Here is a tiny trained network, its code and every weight. The questions are about switching its units off for an input and a class, where a switched-off unit gives its printed mean instead of its output.

import numpy as np


def w(rows, s, z=0):
    codes = np.array(rows[::2]) - 128.0
    scale = np.full(codes.shape[1], s)
    scale[-1] = z or s
    return codes * scale


def f(y):
    return np.maximum(y, 0)


def log_softmax(a):
    a = a - a.max(-1, keepdims=True)
    return a - np.log(np.exp(a).sum(-1, keepdims=True))


def net(x, mask):
    res = np.array(x, float).reshape(1, 4) / 4 @ E
    y = f(res @ A[0][:, :-1].T + A[0][:, -1])
    res = res + np.where(mask, y, B[0][:, -1]) @ B[0][:, :-1]
    return log_softmax(res[-1] @ U[:, :-1].T + U[:, -1])


A, B = {}, {}
E = w([
[128,130,150,154,123,110,126,118,106,139],'x0',
[132,143,120,131,134,164,119,150,133,136],'x1',
[120,111,35,168,124,67,187,210,36,109],'x2',
[127,47,124,102,62,132,124,170,161,250],'x3',
],0.016)
A[0] = w([
[151,140,114,118,131,116,115,142,153,102,23],'n1',
[147,164,196,79,117,139,102,116,171,156,20],'n2',
[122,208,146,130,193,133,131,94,100,44,169],'n3',
[113,34,111,119,83,126,94,151,156,255,159],'n4',
[110,125,63,128,107,78,175,234,58,145,3],'n5',
[136,118,222,90,113,170,109,62,195,154,41],'n6',
[135,44,164,104,79,137,177,163,157,193,115],'n7',
[159,144,123,91,141,127,103,115,77,155,21],'n8',
[100,115,195,114,143,170,71,64,159,165,41],'n9',
],0.012,0.0037)
B[0] = w([
[126,140,189,117,89,129,186,146,145,106,134],'n1',
[71,50,119,146,140,161,123,145,130,141,199],'n2',
[202,199,164,55,253,117,109,69,170,107,236],'n3',
[199,254,189,41,198,58,70,31,131,58,254],'n4',
[77,42,40,212,14,225,122,183,56,201,236],'n5',
[100,48,130,192,49,191,179,176,85,210,244],'n6',
[141,216,203,74,214,100,177,82,183,144,217],'n7',
[88,89,159,121,129,81,187,92,132,86,128],'n8',
[103,103,70,154,76,200,123,202,121,176,221],'n9',
],0.0081,0.022)
U = w([
[132,252,122,143,167,90,124,91,141,117,254],'0',
[113,39,82,173,66,114,127,161,127,177,2],'1',
],0.016,0.0023)

Each question gives the input, the list of numbers given to net, and the class t.
The units are the neurons (one row each of A and B). Each row of codes is followed by its name. A weight is (code - 128) times the scale printed after its matrix; where a second scale follows, it is the last column's (A, B and U).
mask holds one flag per neuron, in row order. A switched-off neuron (its flag False) gives its mean, the last column of its row in B, instead of its output. The means were averaged over made-up inputs and are rounded, as every weight is.
A unit's drop is (log p(t) with every unit on - log p(t) with that unit switched off) / (log p(t) with every unit on - log p(t) with every unit switched off).
The circuit of an input: a set's keep is (log p(t) with only the set's units on - log p(t) with every unit switched off) / (log p(t) with every unit on - log p(t) with every unit switched off). Starting from all 9 units, units are removed one at a time, each time the one whose removal leaves the highest keep (on an exact tie, the one counted first), for as long as the keep stays at least 0.8.
units of the circuit, in order: the units of the circuit, biggest drop first
k most important neurons: the k neurons with the biggest drops, biggest first
drop of u: that unit's drop, to one decimal
input [7,-1,-7,4], class 1: units of the circuit, in order	n6
input [2,2,4,4], class 0: 2 most important neurons	n4; n6
input [-2,-3,3,3], class 0: 3 most important neurons	n6; n4; n9
input [-6,-3,-4,2], class 1: 2 most important neurons	n6; n3
input [-7,6,-4,-3], class 1: 2 most important neurons	n4; n7
input [-2,3,-5,-4], class 1: 2 most important neurons	n4; n6
input [6,-1,4,4], class 0: 2 most important neurons	n4; n6
input [-1,-8,5,-4], class 1: 3 most important neurons	n4; n5; n7
input [1,0,3,-2], class 1: 2 most important neurons	n4; n7
input [-3,-3,-4,7], class 0: drop of n4	1.7
input [4,3,1,2], class 0: drop of n6	0.1
